Below are the code and all the weights of a small trained network. Each question names an input and a class and asks about switching units off, where a switched-off unit gives its printed mean instead of its output.

import numpy as np


def w(rows, s, z=0):
    codes = np.array(rows[::2]) - 128.0
    scale = np.full(codes.shape[1], s)
    scale[-1] = z or s
    return codes * scale


def f(y):
    return y / 2 * (1 + np.tanh(0.7978845608 * (y + 0.044715 * y**3)))


def log_softmax(a):
    a = a - a.max(-1, keepdims=True)
    return a - np.log(np.exp(a).sum(-1, keepdims=True))


def net(x, mask):
    res = np.array(x, float).reshape(1, 7) / 4 @ E
    y = f(res @ A[0][:, :-1].T + A[0][:, -1])
    res = res + np.where(mask, y, B[0][:, -1]) @ B[0][:, :-1]
    return log_softmax(res[-1] @ U[:, :-1].T + U[:, -1])


A, B = {}, {}
E = w([
[130,130,132,131,130,130],'x0',
[87,183,200,26,145,183],'x1',
[124,127,129,130,125,126],'x2',
[203,68,206,86,98,80],'x3',
[138,209,108,102,148,17],'x4',
[84,76,158,139,254,94],'x5',
[128,128,130,130,129,127],'x6',
],0.0097)
A[0] = w([
[94,166,164,87,113,154,124],'n0',
[110,171,159,77,140,169,126],'n1',
[197,118,169,116,90,113,75],'n2',
[145,199,117,114,117,55,96],'n3',
[101,167,167,87,113,154,123],'n4',
[191,109,176,94,102,103,82],'n5',
[169,104,163,99,103,104,48],'n6',
[171,109,83,188,96,111,61],'n7',
[122,160,149,90,134,154,84],'n8',
[153,148,109,110,62,142,133],'n9',
[110,173,128,103,137,38,88],'n10',
[153,74,189,102,143,90,94],'n11',
[153,110,74,208,88,94,139],'n12',
[51,198,57,162,158,165,92],'n13',
[157,114,87,167,104,112,20],'n14',
[180,179,96,105,5,160,2],'n15',
[109,143,152,95,117,140,70],'n16',
[116,169,173,95,119,144,105],'n17',
[125,76,100,166,171,98,143],'n18',
[83,87,143,97,208,115,31],'n19',
[96,50,163,149,81,199,73],'n20',
],0.012,0.0048)
B[0] = w([
[173,111,148,81,99,100,184],'n0',
[185,121,163,82,103,77,195],'n1',
[72,118,83,169,91,133,190],'n2',
[172,109,48,119,181,239,217],'n3',
[210,110,137,102,105,75,183],'n4',
[90,104,70,160,64,112,194],'n5',
[91,88,87,157,81,121,167],'n6',
[183,115,146,48,114,86,208],'n7',
[159,119,150,108,114,98,158],'n8',
[88,157,159,167,178,116,202],'n9',
[165,94,68,126,187,230,206],'n10',
[44,103,86,217,71,123,191],'n11',
[205,132,186,41,93,74,252],'n12',
[62,61,57,196,14,87,254],'n13',
[167,121,141,108,128,103,170],'n14',
[8,242,230,192,255,131,249],'n15',
[159,130,136,127,130,111,144],'n16',
[184,111,129,83,109,92,170],'n17',
[146,167,212,92,150,95,199],'n18',
[90,200,207,153,199,87,193],'n19',
[188,120,20,97,197,222,216],'n20',
],0.0091,0.0095)
U = w([
[216,142,192,65,76,56,131],'0',
[58,183,204,156,203,94,253],'1',
[56,105,62,177,2,97,57],'2',
[195,130,51,104,186,245,44],'3',
],0.011,0.0049)

Each question gives the input, the list of numbers given to net, and the class t.
The units are the neurons (one row each of A and B). Each row of codes is followed by its name. A weight is (code - 128) times the scale printed after its matrix; where a second scale follows, it is the last column's (A, B and U).
mask holds one flag per neuron, in row order. A switched-off neuron (its flag False) gives its mean, the last column of its row in B, instead of its output. The means were averaged over made-up inputs and are rounded, as every weight is.
A unit's drop is (log p(t) with every unit on - log p(t) with that unit switched off) / (log p(t) with every unit on - log p(t) with every unit switched off).
The circuit of an input: a set's keep is (log p(t) with only the set's units on - log p(t) with every unit switched off) / (log p(t) with every unit on - log p(t) with every unit switched off). Starting from the 12 units with the biggest drops (on a tie, the unit counted first), units are removed one at a time, each time the one whose removal leaves the highest keep (on an exact tie, the one counted first), for as long as the keep stays at least 0.8.
units of the circuit, in order: the units of the circuit, biggest drop first
unit that matters most: the unit with the biggest drop
k most important neurons: the k neurons with the biggest drops, biggest first
drop of u: that unit's drop, to one decimal
input [2,5,-1,1,1,5,8], class 0: units of the circuit, in order -> (n15)
input [6,-6,-8,-1,7,4,1], class 3: 2 most important neurons -> (n10 n3)
input [-4,0,-5,-1,-2,-2,4], class 1: 3 most important neurons -> (n3 n10 n13)
input [-7,7,-4,3,8,-6,6], class 3: 2 most important neurons -> (n3 n10)
input [-3,-3,-5,6,-8,-8,7], class 1: 2 most important neurons -> (n15 n9)
input [8,4,2,-2,-7,6,8], class 3: 3 most important neurons -> (n20 n15 n9)
input [0,8,7,-7,-8,-7,5], class 0: 2 most important neurons -> (n1 n4)
input [8,4,0,2,7,-6,-3], class 3: 3 most important neurons -> (n3 n10 n19)
input [1,7,7,-8,3,7,-3], class 2: 2 most important neurons -> (n13 n15)
input [8,-4,4,0,-3,2,4], class 0: 3 most important neurons -> (n15 n3 n10)
input [-1,3,3,2,7,6,-3], class 3: 3 most important neurons -> (n10 n15 n3)
input [7,-8,-5,4,-4,-8,-8], class 0: 4 most important neurons -> (n12 n7 n14 n19)
input [0,1,-8,-4,7,0,-4], class 3: 2 most important neurons -> (n3 n10)
input [-3,-6,6,-6,6,-6,-3], class 0: unit that matters most -> n12
input [-5,8,1,4,7,7,0], class 0: 2 most important neurons -> (n15 n1)
input [-2,-2,7,-3,-7,-7,6], class 1: 2 most important neurons -> (n15 n3)
input [6,2,-6,-8,7,3,-2], class 2: drop of n13 -> 1.9
input [-8,0,-1,-4,-1,3,-1], class 2: drop of n13 -> 0.6
input [7,6,2,7,-8,-8,0], class 1: drop of n9 -> 0.2
input [-4,-1,0,-6,0,4,5], class 2: unit that matters most -> n13
input [-6,-6,-6,3,-8,-5,6], class 3: drop of n20 -> 4.0
